[[99, 115, 139, 144, 102, 151, 136], [121, 126, 131, 132, 124, 133, 129], [112, 122, 134, 137, 117, 140, 131]] yields 102
[[135, 109, 153, 140], [117, 102, 108, 122]] yields 117
[[117, 116, 135, 106], [137, 135, 154, 131]] yields 137
[[128, 123, 129, 122, 129, 136], [134, 127, 138, 124, 102, 123], [139, 120, 128, 138, 128, 123]] yields 129
[[111, 132, 107, 125], [145, 124, 150, 132], [134, 149, 114, 115]] yields 145
[128, 117, 102, 130, 121, 131] yields 121
---
[131 135 153 137 132] out 135

[[140 132 120 137 100]
 [126 133 120 146 136]
 [117 141 115 151 149]] out 117

[152 114 148 111 130 115] out 115

[102 105 153 136 127] out 127

[138 157 118 155] out 155

[124 119 134 152 125] out 125

[[148 125 149 140 130]
 [133 147 143 136 119]
 [138 139 125 106 116]] out 119

[[107 147 118 133 132 142]
 [141 129 145 125 146 117]
 [125 126 138 149 123 153]] out 118

[125 142 126 137 122 143 100] out 125

[109 113  98 142 102] out 109
---
[[109 103 151 139 119]
 [105 106 151 138 127]]: 109

[[132 134 103 121]
 [126 109 128 129]
 [130 158 120 123]]: 126

[[132 143 124 128]
 [101 137  99 127]]: 132

[[125 130 152 155]
 [124 127 155 147]
 [124 128 155 150]]: 124

[[115 141 106 118 137 153]
 [101 155 114 146 133 103]]: 115

[[118 110 138 104 131 115]
 [150 148 146 129 124 136]]: 118

[[136 146 110 107 133]
 [143 154 111 119 134]
 [139 148 114  99 137]]: 143

[[ 98 130 105 113 145 136]
 [124 136 133 147  99 101]
 [144 107 142 142 113 103]]: 124

[[113 115 129 134]
 [103 127 125 128]]: 113

[[134 127 128 113]
 [143 149 146 146]
 [141 111 139 134]]: 143
---
Q:
[[154 109 135 123]
 [154 117  99 112]
 [113 113 136 108]]
A: 113

Q:
[[132 129 132  98 136]
 [129 132 133 116 119]
 [131 127 133 128 130]]
A: 131

Q:
[[119 148 116 149 129]
 [136 128 129 120 129]
 [130 101 127 151 135]]
A: 130

Q:
[[108 126 118 126 146]
 [153 132 145 125 122]
 [136 128 134 106 119]]
A: 136

Q:
[[129 116 110 133 123 119]
 [125 118 137 115 110 150]
 [130 117 107 135 124 120]]
A: 130

Q:
[[145 116 100 115 144 109 140]
 [105 130 128 110 117 126 123]
 [133 134 124 123 122 129 135]]
A: 133

Q:
[[119 121 116 109 123 123]
 [128 130 103 115 126 121]
 [134 132 130 136 127 128]]
A: 134

Q:
[[116 117 125 131 147 125 130]
 [128 129 102 142 125 126 129]
 [138 145 131 136 131 118 138]]
A: 138

Q:
[[135 125 112 156]
 [ 99 137 108 123]
 [115 115 133 121]]
A: 115
---
[[118 127 121 128 142]
 [129 129 127 122 135]
 [138 155 114 145 116]] result: 135

[[125 121 103 118 150 151]
 [154 136 119 112 105 142]
 [120 117 101 131 154 144]] result: 142

[[128 133 135 132 129 128]
 [132 123 132 136 129 124]
 [108 140 129 136 154 134]] result: 124

[[112 132 131 131 113]
 [111 105 136 127 140]
 [119 120 134 135 129]] result: 140

[[143 135 138 105]
 [120 138 105 124]
 [118 130 146 124]] result: 124

[[115 139 107 107]
 [131  99 109 109]
 [122 130 133 133]] result: 109

[[107 125 110 149]
 [145 150 156 135]
 [109 150 115 102]] result: 135
---
((126, 119, 127, 143, 126), (123, 144, 132, 109, 154), (127, 115, 125, 146, 143)) Answer: 146
((131, 128, 116, 142, 107, 123, 137), (130, 130, 131, 122, 142, 127, 113), (129, 133, 132, 131, 143, 128, 134)) Answer: 128
((123, 142, 140, 131, 126, 150), (137, 142, 112, 129, 129, 126), (129, 128, 130, 124, 132, 131)) Answer: 132
((126, 139, 135, 129, 135), (156, 138, 123, 128, 134), (108, 138, 132, 119, 118)) Answer: 119
((124, 129, 113, 112, 110, 106, 150), (116, 142, 151, 128, 136, 143, 122), (122, 136, 139, 127, 132, 140, 126)) Answer: 140
((151, 122, 141, 144), (108, 117, 145, 110), (112, 108, 121, 126)) Answer: 121
((136, 136, 124, 118, 138, 130), (156, 132, 141, 123, 139, 130), (120, 125, 133, 126, 142, 137)) Answer: 142
---
[128 110 150 142 116 122  99] --> 110
[149 143 110 113] --> 143
[136 145 137 102 140 129] --> 145
[119 103 127 130] --> 103
[133 127 139 130 155 133] --> 127
[134 121 141 151] --> 121
[146 153 120 119 116 111 134] --> 153
[121 140 140 140 142 106] --> 140
[130 107 156 124] --> 107
